Below is a small trained network, with its code and all its weights. Each question gives an input and a class and asks what happens when units are switched off, that is, made to give their printed mean instead of their output.

import numpy as np


def w(rows, s, z=0):
    codes = np.array(rows[::2]) - 128.0
    scale = np.full(codes.shape[1], s)
    scale[-1] = z or s
    return codes * scale


def norm(h):
    return h / np.sqrt((h * h).mean(-1, keepdims=True) + 1e-5)


def f(y):
    return y / 2 * (1 + np.tanh(0.7978845608 * (y + 0.044715 * y**3)))


def log_softmax(a):
    a = a - a.max(-1, keepdims=True)
    return a - np.log(np.exp(a).sum(-1, keepdims=True))


def net(x, mask):
    res = np.array(x, float).reshape(1, 8) / 4 @ E
    u = 0
    for l in range(3):
        y = f(norm(res) @ A[l][:, :-1].T + A[l][:, -1])
        res = res + np.where(mask[u : u + 11], y, B[l][:, -1]) @ B[l][:, :-1]
        u += 11
    return log_softmax(norm(res)[-1] @ U[:, :-1].T + U[:, -1])


A, B = {}, {}
E = w([
[127,134,127],'x0',
[174,36,150],'x1',
[128,124,126],'x2',
[128,123,127],'x3',
[3,109,173],'x4',
[79,221,105],'x5',
[129,127,129],'x6',
[128,123,130],'x7',
],0.0049)
A[0] = w([
[202,100,128,93],'L0N0',
[62,166,143,45],'L0N1',
[114,108,124,2],'L0N2',
[140,188,172,119],'L0N3',
[37,198,180,141],'L0N4',
[114,69,57,79],'L0N5',
[43,209,148,202],'L0N6',
[44,54,132,170],'L0N7',
[149,159,79,118],'L0N8',
[2,60,196,209],'L0N9',
[94,107,185,68],'L0N10',
],0.0067,0.0018)
B[0] = w([
[66,98,69,152],'L0N0',
[63,148,123,151],'L0N1',
[133,190,78,109],'L0N2',
[104,91,88,138],'L0N3',
[55,108,142,209],'L0N4',
[126,140,140,122],'L0N5',
[47,84,146,223],'L0N6',
[156,162,173,189],'L0N7',
[151,94,164,145],'L0N8',
[142,173,254,254],'L0N9',
[114,202,141,137],'L0N10',
],0.0052,0.0044)
A[1] = w([
[222,158,113,51],'L1N0',
[94,140,126,196],'L1N1',
[151,153,254,147],'L1N2',
[119,213,191,118],'L1N3',
[216,158,92,186],'L1N4',
[142,238,131,234],'L1N5',
[187,93,48,195],'L1N6',
[165,95,215,32],'L1N7',
[214,64,107,239],'L1N8',
[201,117,172,2],'L1N9',
[109,96,107,120],'L1N10',
],0.0067,0.0014)
B[1] = w([
[77,152,106,170],'L1N0',
[179,90,170,164],'L1N1',
[173,124,178,249],'L1N2',
[139,91,131,202],'L1N3',
[19,144,119,208],'L1N4',
[110,59,232,195],'L1N5',
[24,102,114,228],'L1N6',
[187,142,134,173],'L1N7',
[35,137,2,253],'L1N8',
[132,165,87,142],'L1N9',
[156,161,137,125],'L1N10',
],0.005,0.0026)
A[2] = w([
[210,153,100,10],'L2N0',
[206,90,50,108],'L2N1',
[192,48,67,53],'L2N2',
[77,58,143,158],'L2N3',
[100,127,113,12],'L2N4',
[25,220,46,148],'L2N5',
[164,112,49,81],'L2N6',
[132,99,90,80],'L2N7',
[152,2,207,85],'L2N8',
[67,246,68,118],'L2N9',
[113,118,181,253],'L2N10',
],0.0075,0.0025)
B[2] = w([
[97,152,89,106],'L2N0',
[76,81,152,134],'L2N1',
[65,127,206,131],'L2N2',
[177,170,54,174],'L2N3',
[126,143,116,120],'L2N4',
[222,162,124,253],'L2N5',
[128,106,132,133],'L2N6',
[83,169,123,124],'L2N7',
[254,193,92,165],'L2N8',
[222,129,142,196],'L2N9',
[185,86,92,195],'L2N10',
],0.0059,0.0058)
U = w([
[150,157,35,177],'0',
[224,176,156,168],'1',
[120,123,241,189],'2',
[7,212,173,2],'3',
[85,10,88,57],'4',
],0.014,0.0035)

Each question gives the input, the list of numbers given to net, and the class t.
The units are the neurons (one row each of A and B). Each row of codes is followed by its name. A weight is (code - 128) times the scale printed after its matrix; where a second scale follows, it is the last column's (A, B and U).
mask holds one flag per neuron, layer by layer. A switched-off neuron (its flag False) gives its mean, the last column of its row in B, instead of its output. The means were averaged over made-up inputs and are rounded, as every weight is.
A unit's drop is (log p(t) with every unit on - log p(t) with that unit switched off) / (log p(t) with every unit on - log p(t) with every unit switched off).
The circuit of an input: a set's keep is (log p(t) with only the set's units on - log p(t) with every unit switched off) / (log p(t) with every unit on - log p(t) with every unit switched off). Starting from the 12 units with the biggest drops (on a tie, the unit counted first), units are removed one at a time, each time the one whose removal leaves the highest keep (on an exact tie, the one counted first), for as long as the keep stays at least 0.8.
circuit, biggest first: the units of the circuit, biggest drop first
most important unit: the unit with the biggest drop
top k neurons: the k neurons with the biggest drops, biggest first
top k neurons in layer l: the k neurons of layer l with the biggest drops, biggest first
drop when u is switched off: that unit's drop, to one decimal
input [-8,4,-6,4,4,-7,8,2], class 1: circuit, biggest first : (L2N8)
input [-2,2,1,-8,-5,6,-7,2], class 0: circuit, biggest first : (L0N9; L1N4)
input [3,6,-5,-3,0,-5,-5,-5], class 4: circuit, biggest first : (L1N8; L0N9; L2N5)
input [-3,-8,-6,6,-1,8,-3,-7], class 1: circuit, biggest first : (L2N5; L2N9)
input [-7,3,3,0,-8,0,5,0], class 4: top 2 neurons in layer 2 : (L2N8; L2N1)
input [-6,-8,2,7,-2,6,-1,-8], class 1: circuit, biggest first : (L2N9; L2N5)
input [-4,6,-6,1,-1,0,6,-3], class 4: top 2 neurons : (L2N8; L2N1)
input [-7,-7,1,3,-1,5,1,-2], class 1: top 3 neurons : (L0N9; L2N5; L2N9)
input [-6,1,-6,-8,-8,2,-7,2], class 0: top 2 neurons : (L0N9; L1N8)
input [8,2,3,-7,-1,-3,-3,-3], class 4: top 2 neurons : (L0N0; L2N8)
input [2,8,8,5,-2,-7,-8,3], class 4: top 2 neurons : (L1N8; L0N9)
input [6,-8,8,-2,6,-5,-6,2], class 2: top 2 neurons : (L0N9; L1N8)
input [1,6,-8,7,4,-2,-2,-2], class 1: drop when L2N8 is switched off : 0.2
input [1,0,1,-8,-5,-6,1,-6], class 0: most important unit : L1N8
input [-5,-4,1,-5,-4,-3,-1,-7], class 0: drop when L0N9 is switched off : 0.4
input [-7,3,-2,8,2,7,-2,7], class 2: drop when L0N0 is switched off : 0.1
